Here is a tiny trained network, its code and every weight. The questions are about switching its units off for an input and a target symbol, where a switched-off unit gives its printed mean instead of its output.

import numpy as np


def w(rows, s, z=0):
    codes = np.array(rows[::2]) - 128.0
    scale = np.full(codes.shape[1], s)
    scale[-1] = z or s
    return codes * scale


def f(y):
    return y / 2 * (1 + np.tanh(0.7978845608 * (y + 0.044715 * y**3)))


def softmax(a):
    e = np.exp(a - a.max(-1, keepdims=True))
    return e / e.sum(-1, keepdims=True)


def log_softmax(a):
    a = a - a.max(-1, keepdims=True)
    return a - np.log(np.exp(a).sum(-1, keepdims=True))


def net(x, mask):
    ids = ['βγδεζηθμπστφψω'.index(c) for c in x.split()]
    T = len(ids)
    res = E[ids] + P[:T]
    u = 0
    for l in range(2):
        q, k, v = (res @ M[l].T for M in (Q, K, V))
        z = softmax(np.where(np.tri(T) > 0, q @ k.T / 3**0.5, -1e9)) @ v
        res = res + np.where(mask[u], z, O[l][:, -1]) @ O[l][:, :-1]
        u += 1
        y = f(res @ A[l][:, :-1].T + A[l][:, -1])
        res = res + np.where(mask[u : u + 4], y, B[l][:, -1]) @ B[l][:, :-1]
        u += 4
    return log_softmax(res[-1] @ U[:, :-1].T + U[:, -1])


Q, K, V, O, A, B = {}, {}, {}, {}, {}, {}
E = w([
[117,67,78],'β',
[144,120,89],'γ',
[87,8,140],'δ',
[118,125,75],'ε',
[160,214,124],'ζ',
[72,178,194],'η',
[168,147,196],'θ',
[163,179,118],'μ',
[46,229,191],'π',
[144,149,90],'σ',
[123,135,64],'τ',
[101,57,74],'φ',
[130,153,197],'ψ',
[121,158,199],'ω',
],0.016)
P = w([
[220,136,63],'0',
[154,240,126],'1',
[116,228,131],'2',
[110,237,165],'3',
[48,170,127],'4',
[49,192,155],'5',
[46,205,174],'6',
[12,191,156],'7',
[1,162,157],'8',
],0.0054)
Q[0] = w([
[170,75,245],'L0H1',
[70,123,19],'L0H1',
[136,254,55],'L0H1',
],0.0084)
K[0] = w([
[107,85,234],'L0H1',
[112,148,3],'L0H1',
[225,224,93],'L0H1',
],0.0077)
V[0] = w([
[2,41,152],'L0H1',
[47,82,144],'L0H1',
[214,171,216],'L0H1',
],0.006)
O[0] = w([
[204,254,149,4],'L0H1',
[162,188,142,63],'L0H1',
[134,66,53,126],'L0H1',
],0.006,0.0018)
A[0] = w([
[194,134,254,46],'L0N1',
[235,251,151,253],'L0N2',
[21,153,165,43],'L0N3',
[152,121,170,204],'L0N4',
],0.0091,0.0025)
B[0] = w([
[191,253,202,147],'L0N1',
[77,22,68,220],'L0N2',
[185,190,138,251],'L0N3',
[50,210,162,145],'L0N4',
],0.012,0.0029)
Q[1] = w([
[116,123,166],'L1H1',
[254,150,177],'L1H1',
[59,109,176],'L1H1',
],0.011)
K[1] = w([
[196,174,122],'L1H1',
[102,255,149],'L1H1',
[254,139,115],'L1H1',
],0.0093)
V[1] = w([
[106,169,164],'L1H1',
[84,224,90],'L1H1',
[186,212,1],'L1H1',
],0.0092)
O[1] = w([
[113,138,81,114],'L1H1',
[65,47,146,252],'L1H1',
[140,5,235,247],'L1H1',
],0.011,0.0023)
A[1] = w([
[169,156,254,60],'L1N1',
[151,134,60,254],'L1N2',
[213,210,94,136],'L1N3',
[217,77,20,183],'L1N4',
],0.012,0.0044)
B[1] = w([
[180,63,32,227],'L1N1',
[127,57,212,216],'L1N2',
[54,230,34,115],'L1N3',
[8,165,45,251],'L1N4',
],0.016,0.0023)
U = w([
[58,106,177,170],'β',
[119,149,253,255],'γ',
[163,138,93,93],'δ',
[162,148,109,117],'ε',
[127,181,157,99],'ζ',
[160,129,97,44],'η',
[150,152,118,83],'θ',
[158,138,110,81],'μ',
[151,147,112,66],'π',
[160,155,114,136],'σ',
[126,184,153,100],'τ',
[120,179,135,50],'φ',
[122,174,124,56],'ψ',
[152,151,112,87],'ω',
],0.014,0.0046)

Each question gives the input, a string of symbols that net reads in full, and the target symbol t.
The units are the heads (3 rows each of Q, K, V and O) and the neurons (one row each of A and B). Each row of codes is followed by its name. A weight is (code - 128) times the scale printed after its matrix; where a second scale follows, it is the last column's (O, A, B and U).
mask holds one flag per unit, layer by layer, with each layer's heads first. A switched-off unit (its flag False) gives its mean, the last column of its rows in O or B, instead of its output. The means were averaged over made-up inputs and are rounded, as every weight is.
A unit's drop is (log p(t) with every unit on - log p(t) with that unit switched off) / (log p(t) with every unit on - log p(t) with every unit switched off).
The circuit of an input: a set's keep is (log p(t) with only the set's units on - log p(t) with every unit switched off) / (log p(t) with every unit on - log p(t) with every unit switched off). Starting from all 10 units, units are removed one at a time, each time the one whose removal leaves the highest keep (on an exact tie, the one counted first), for as long as the keep stays at least 0.8.
units of the circuit, in order: the units of the circuit, biggest drop first
unit that matters most: the unit with the biggest drop
top k neurons: the k neurons with the biggest drops, biggest first
k most important neurons of layer l: the k neurons of layer l with the biggest drops, biggest first
drop when u is switched off: that unit's drop, to one decimal
input φ θ ε, target β: units of the circuit, in order => L1N2; L1N4; L0N1
input π ζ γ θ π τ π ζ, target γ: units of the circuit, in order => L0H1; L1N1; L1N4
input μ φ δ ζ γ β ω τ μ, target γ: top 2 neurons => L1N1; L1N4
input γ θ ζ θ φ ε φ γ, target γ: unit that matters most => L0N2
input δ τ ε γ, target β: 3 most important neurons of layer 1 => L1N1; L1N4; L1N2
input φ ε μ θ μ δ σ, target γ: units of the circuit, in order => L1N1; L1N4
input φ ψ θ ε, target β: units of the circuit, in order => L1N2; L0N1; L1N1
input β β φ η β β, target γ: units of the circuit, in order => L0H1; L1N1; L1N4
input τ π π π φ τ φ, target γ: units of the circuit, in order => L0H1; L1N4; L1N1
input δ ζ π β φ φ, target γ: 2 most important neurons of layer 1 => L1N1; L1N4
input δ φ φ τ, target β: 3 most important neurons of layer 1 => L1N2; L1N4; L1N1
input ζ φ γ τ, target β: units of the circuit, in order => L1N2; L0H1
input σ ζ μ τ β δ ψ φ β, target γ: top 2 neurons => L0N2; L1N1
input μ ψ μ ζ, target β: units of the circuit, in order => L0N2
input ε ε γ δ φ σ ζ σ, target γ: top 2 neurons => L1N1; L1N4
input φ γ η ε ε, target γ: 3 most important neurons of layer 1 => L1N1; L1N4; L1N3
input ε π δ ζ δ τ μ, target β: 2 most important neurons of layer 0 => L0N2; L0N1
input β ζ σ, target β: 2 most important neurons of layer 1 => L1N4; L1N1
input σ μ ζ ζ γ, target β: 3 most important neurons of layer 1 => L1N4; L1N1; L1N2
input τ ε τ φ τ, target γ: unit that matters most => L0N2
input τ φ σ τ ψ τ, target γ: drop when L0N2 is switched off => 0.3
input σ ω ω θ μ, target β: drop when L0N1 is switched off => 0.2
input ζ η φ ζ ε μ ε τ ζ, target γ: drop when L0H1 is switched off => 0.4
